Here is a tiny trained network, its code and every weight. The questions are about switching its units off for an input and a class, where a switched-off unit gives its printed mean instead of its output.

import numpy as np


def w(rows, s, z=0):
    codes = np.array(rows[::2]) - 128.0
    scale = np.full(codes.shape[1], s)
    scale[-1] = z or s
    return codes * scale


def norm(h):
    return h / np.sqrt((h * h).mean(-1, keepdims=True) + 1e-5)


def f(y):
    return y / 2 * (1 + np.tanh(0.7978845608 * (y + 0.044715 * y**3)))


def log_softmax(a):
    a = a - a.max(-1, keepdims=True)
    return a - np.log(np.exp(a).sum(-1, keepdims=True))


def net(x, mask):
    res = np.array(x, float).reshape(1, 7) / 4 @ E
    u = 0
    for l in range(2):
        y = f(norm(res) @ A[l][:, :-1].T + A[l][:, -1])
        res = res + np.where(mask[u : u + 14], y, B[l][:, -1]) @ B[l][:, :-1]
        u += 14
    return log_softmax(norm(res)[-1] @ U[:, :-1].T + U[:, -1])


A, B = {}, {}
E = w([
[88,163,180,87,162],'x0',
[132,101,127,120,113],'x1',
[89,120,66,81,67],'x2',
[122,178,2,181,182],'x3',
[86,145,99,93,168],'x4',
[166,138,64,84,152],'x5',
[144,249,123,38,94],'x6',
],0.007)
A[0] = w([
[197,72,159,192,74,16],'L0N0',
[126,100,81,94,59,43],'L0N1',
[95,98,66,128,127,93],'L0N2',
[137,231,77,91,165,113],'L0N3',
[76,78,198,121,98,131],'L0N4',
[102,169,202,141,111,64],'L0N5',
[122,206,141,105,12,32],'L0N6',
[132,47,113,34,110,41],'L0N7',
[168,116,141,85,128,161],'L0N8',
[119,100,161,167,147,69],'L0N9',
[168,54,129,146,174,123],'L0N10',
[101,153,250,151,166,13],'L0N11',
[46,113,63,182,172,4],'L0N12',
[98,141,127,62,73,91],'L0N13',
],0.011,0.0044)
B[0] = w([
[143,64,99,228,56,207],'L0N0',
[106,137,195,74,205,156],'L0N1',
[114,119,152,133,205,185],'L0N2',
[195,114,70,104,99,254],'L0N3',
[195,160,57,86,159,231],'L0N4',
[141,148,189,89,169,160],'L0N5',
[89,215,161,97,75,193],'L0N6',
[16,20,103,28,156,174],'L0N7',
[83,113,103,132,148,165],'L0N8',
[151,123,113,103,112,155],'L0N9',
[90,154,146,119,54,220],'L0N10',
[203,99,188,115,253,195],'L0N11',
[2,191,155,178,187,214],'L0N12',
[70,100,182,107,43,178],'L0N13',
],0.0076,0.0045)
A[1] = w([
[131,96,154,189,91,108],'L1N0',
[65,153,115,188,162,90],'L1N1',
[148,70,199,56,173,146],'L1N2',
[162,60,139,206,35,76],'L1N3',
[169,97,216,119,210,87],'L1N4',
[128,228,55,170,172,176],'L1N5',
[175,110,202,85,145,117],'L1N6',
[90,78,96,157,106,177],'L1N7',
[113,211,174,59,80,66],'L1N8',
[210,171,46,111,123,1],'L1N9',
[59,203,151,98,91,94],'L1N10',
[150,90,87,176,210,197],'L1N11',
[168,76,250,148,135,133],'L1N12',
[80,191,101,168,202,48],'L1N13',
],0.012,0.0052)
B[1] = w([
[187,91,69,80,157,165],'L1N0',
[146,106,113,207,50,193],'L1N1',
[81,155,149,144,184,217],'L1N2',
[255,72,128,57,99,213],'L1N3',
[161,210,162,134,214,187],'L1N4',
[80,84,78,140,172,254],'L1N5',
[137,193,157,234,130,181],'L1N6',
[202,69,168,134,198,207],'L1N7',
[151,134,133,169,60,192],'L1N8',
[117,205,62,37,185,164],'L1N9',
[156,108,180,143,65,178],'L1N10',
[110,153,185,112,9,253],'L1N11',
[140,157,81,137,184,208],'L1N12',
[106,130,108,222,112,199],'L1N13',
],0.009,0.0066)
U = w([
[118,175,179,81,5,156],'0',
[108,185,7,76,146,41],'1',
[72,74,69,235,109,166],'2',
[228,27,127,132,111,226],'3',
[172,188,193,139,222,207],'4',
[47,37,172,59,163,2],'5',
],0.02,0.0027)

Each question gives the input, the list of numbers given to net, and the class t.
The units are the neurons (one row each of A and B). Each row of codes is followed by its name. A weight is (code - 128) times the scale printed after its matrix; where a second scale follows, it is the last column's (A, B and U).
mask holds one flag per neuron, layer by layer. A switched-off neuron (its flag False) gives its mean, the last column of its row in B, instead of its output. The means were averaged over made-up inputs and are rounded, as every weight is.
A unit's drop is (log p(t) with every unit on - log p(t) with that unit switched off) / (log p(t) with every unit on - log p(t) with every unit switched off).
The circuit of an input: a set's keep is (log p(t) with only the set's units on - log p(t) with every unit switched off) / (log p(t) with every unit on - log p(t) with every unit switched off). Starting from the 12 units with the biggest drops (on a tie, the unit counted first), units are removed one at a time, each time the one whose removal leaves the highest keep (on an exact tie, the one counted first), for as long as the keep stays at least 0.8.
circuit, biggest first: the units of the circuit, biggest drop first
top k neurons: the k neurons with the biggest drops, biggest first
k most important neurons of layer l: the k neurons of layer l with the biggest drops, biggest first
drop when u is switched off: that unit's drop, to one decimal
input [0,-7,1,-6,8,-8,3], class 4: circuit, biggest first => L0N11
input [-4,-7,8,2,-8,3,1], class 0: circuit, biggest first => L0N6, L1N10
input [0,-3,0,-4,8,6,3], class 0: 3 most important neurons of layer 0 => L0N13, L0N4, L0N11
input [-1,0,1,-6,3,6,2], class 5: top 2 neurons => L0N7, L1N11
input [-1,-7,-1,-8,2,-4,-7], class 4: top 2 neurons => L0N11, L1N4
input [-2,-3,-8,8,7,-5,6], class 1: top 2 neurons => L0N3, L1N9
input [5,2,6,7,-4,-2,7], class 0: top 4 neurons => L0N6, L0N13, L1N10, L0N4
input [5,3,-3,0,-8,4,5], class 0: top 2 neurons => L0N6, L1N8
input [6,-5,-7,5,4,2,1], class 1: top 2 neurons => L0N3, L1N9
input [-4,-3,3,8,8,5,-1], class 2: top 2 neurons => L0N12, L1N13
input [2,-7,-6,7,-4,5,-1], class 1: drop when L0N0 is switched off => 0.2
input [2,5,2,-7,3,4,-6], class 5: drop when L0N7 is switched off => 0.5
input [4,4,7,-5,-5,7,1], class 5: drop when L0N7 is switched off => 1.1
input [-6,5,-7,8,-6,-3,6], class 1: circuit, biggest first => L1N9
input [4,7,2,0,0,1,-1], class 5: drop when L0N3 is switched off => 0.0
